Below are the code and all the weights of a small trained network. Each question names an input and a class and asks about switching units off, where a switched-off unit gives its printed mean instead of its output.

import numpy as np


def w(rows, s, z=0):
    codes = np.array(rows[::2]) - 128.0
    scale = np.full(codes.shape[1], s)
    scale[-1] = z or s
    return codes * scale


def norm(h):
    return h / np.sqrt((h * h).mean(-1, keepdims=True) + 1e-5)


def f(y):
    return y / 2 * (1 + np.tanh(0.7978845608 * (y + 0.044715 * y**3)))


def log_softmax(a):
    a = a - a.max(-1, keepdims=True)
    return a - np.log(np.exp(a).sum(-1, keepdims=True))


def net(x, mask):
    res = np.array(x, float).reshape(1, 4) / 4 @ E
    u = 0
    for l in range(4):
        y = f(norm(res) @ A[l][:, :-1].T + A[l][:, -1])
        res = res + np.where(mask[u : u + 10], y, B[l][:, -1]) @ B[l][:, :-1]
        u += 10
    return log_softmax(norm(res)[-1] @ U[:, :-1].T + U[:, -1])


A, B = {}, {}
E = w([
[119,220,175],'x0',
[2,87,141],'x1',
[144,231,25],'x2',
[118,198,130],'x3',
],0.0067)
A[0] = w([
[85,90,159,166],'0.n0',
[141,125,113,101],'0.n1',
[119,126,98,91],'0.n2',
[7,115,168,84],'0.n3',
[47,92,104,3],'0.n4',
[168,73,128,93],'0.n5',
[125,144,143,46],'0.n6',
[205,168,144,236],'0.n7',
[101,114,126,130],'0.n8',
[140,158,32,115],'0.n9',
],0.017,0.0034)
B[0] = w([
[24,106,75,205],'0.n0',
[138,52,138,128],'0.n1',
[85,69,95,131],'0.n2',
[130,226,59,255],'0.n3',
[132,219,160,183],'0.n4',
[144,26,132,175],'0.n5',
[97,142,165,117],'0.n6',
[168,224,138,250],'0.n7',
[41,151,77,143],'0.n8',
[254,118,6,234],'0.n9',
],0.0081,0.0067)
A[1] = w([
[117,211,134,4],'1.n0',
[93,68,154,160],'1.n1',
[94,183,140,105],'1.n2',
[252,53,145,122],'1.n3',
[242,175,143,189],'1.n4',
[71,150,147,97],'1.n5',
[168,213,36,54],'1.n6',
[91,25,172,84],'1.n7',
[124,157,112,72],'1.n8',
[99,198,194,115],'1.n9',
],0.011,0.0034)
B[1] = w([
[107,129,160,155],'1.n0',
[26,142,15,137],'1.n1',
[108,209,39,156],'1.n2',
[70,91,204,202],'1.n3',
[135,15,254,254],'1.n4',
[152,162,55,141],'1.n5',
[126,88,155,255],'1.n6',
[19,91,74,148],'1.n7',
[135,114,143,136],'1.n8',
[145,220,75,155],'1.n9',
],0.0061,0.0072)
A[2] = w([
[138,120,173,79],'2.n0',
[73,200,185,99],'2.n1',
[176,216,170,3],'2.n2',
[150,133,201,153],'2.n3',
[196,194,152,127],'2.n4',
[79,50,83,131],'2.n5',
[118,154,55,156],'2.n6',
[145,117,7,70],'2.n7',
[156,179,89,70],'2.n8',
[122,147,34,160],'2.n9',
],0.015,0.0036)
B[2] = w([
[172,115,113,135],'2.n0',
[142,160,130,188],'2.n1',
[132,178,254,199],'2.n2',
[174,104,150,184],'2.n3',
[94,214,178,243],'2.n4',
[85,119,201,196],'2.n5',
[151,60,119,231],'2.n6',
[155,26,47,229],'2.n7',
[104,100,138,189],'2.n8',
[161,77,145,255],'2.n9',
],0.0085,0.006)
A[3] = w([
[255,135,99,146],'3.n0',
[120,189,240,208],'3.n1',
[39,237,68,58],'3.n2',
[89,17,37,123],'3.n3',
[153,117,158,17],'3.n4',
[12,56,103,123],'3.n5',
[36,243,5,4],'3.n6',
[45,100,199,165],'3.n7',
[37,89,167,142],'3.n8',
[45,133,106,199],'3.n9',
],0.0091,0.0032)
B[3] = w([
[105,156,81,212],'3.n0',
[21,90,157,225],'3.n1',
[254,220,21,194],'3.n2',
[22,123,153,253],'3.n3',
[174,116,144,115],'3.n4',
[83,234,194,217],'3.n5',
[162,187,26,219],'3.n6',
[51,169,121,165],'3.n7',
[57,188,115,163],'3.n8',
[110,189,129,188],'3.n9',
],0.0058,0.0052)
U = w([
[170,51,172,140],'0',
[190,87,87,95],'1',
[146,24,28,122],'2',
[247,138,79,105],'3',
[158,237,205,165],'4',
[137,149,96,10],'5',
[19,110,111,185],'6',
[102,247,4,166],'7',
],0.019,0.011)

Each question gives the input, the list of numbers given to net, and the class t.
The units are the neurons (one row each of A and B). Each row of codes is followed by its name. A weight is (code - 128) times the scale printed after its matrix; where a second scale follows, it is the last column's (A, B and U).
mask holds one flag per neuron, layer by layer. A switched-off neuron (its flag False) gives its mean, the last column of its row in B, instead of its output. The means were averaged over made-up inputs and are rounded, as every weight is.
A unit's drop is (log p(t) with every unit on - log p(t) with that unit switched off) / (log p(t) with every unit on - log p(t) with every unit switched off).
The circuit of an input: a set's keep is (log p(t) with only the set's units on - log p(t) with every unit switched off) / (log p(t) with every unit on - log p(t) with every unit switched off). Starting from the 12 units with the biggest drops (on a tie, the unit counted first), units are removed one at a time, each time the one whose removal leaves the highest keep (on an exact tie, the one counted first), for as long as the keep stays at least 0.8.
units of the circuit, in order: the units of the circuit, biggest drop first
k most important neurons: the k neurons with the biggest drops, biggest first
top k neurons in layer l: the k neurons of layer l with the biggest drops, biggest first
drop of u: that unit's drop, to one decimal
input [-8,-5,2,-4], class 0: units of the circuit, in order -> [1.n3; 0.n3]
input [-1,-4,4,7], class 4: 2 most important neurons -> [0.n7; 2.n4]
input [5,4,8,8], class 4: units of the circuit, in order -> [0.n0; 2.n2; 0.n3]
input [-7,5,2,7], class 2: units of the circuit, in order -> [2.n7]
input [-6,-5,6,0], class 3: 2 most important neurons -> [0.n0; 0.n7]
input [0,-8,4,-3], class 4: 3 most important neurons -> [0.n7; 2.n4; 2.n7]
input [-8,-4,4,6], class 3: top 3 neurons in layer 0 -> [0.n0; 0.n7; 0.n8]
input [-1,-5,7,-6], class 3: top 3 neurons in layer 0 -> [0.n9; 0.n7; 0.n0]
input [-6,5,0,3], class 7: 2 most important neurons -> [0.n4; 0.n9]
input [-7,-8,-8,-2], class 6: top 2 neurons in layer 1 -> [1.n7; 1.n1]
input [-4,-3,2,3], class 3: top 2 neurons in layer 0 -> [0.n9; 0.n7]
input [5,4,6,-1], class 2: 2 most important neurons -> [0.n7; 0.n4]
input [-6,-8,-6,-5], class 6: 2 most important neurons -> [0.n9; 1.n7]
input [0,-6,8,6], class 4: most important neuron -> [0.n7]
input [-5,-5,6,2], class 3: top 3 neurons in layer 0 -> [0.n9; 0.n7; 0.n0]
input [-5,4,-2,3], class 7: top 2 neurons in layer 0 -> [0.n4; 0.n9]
input [0,-8,6,5], class 4: drop of 2.n4 -> 0.2
input [4,-8,6,5], class 4: drop of 1.n0 -> 0.0
input [-2,8,8,-3], class 2: drop of 0.n9 -> 0.1
input [4,1,-5,0], class 7: top 2 neurons in layer 0 -> [0.n9; 0.n3]
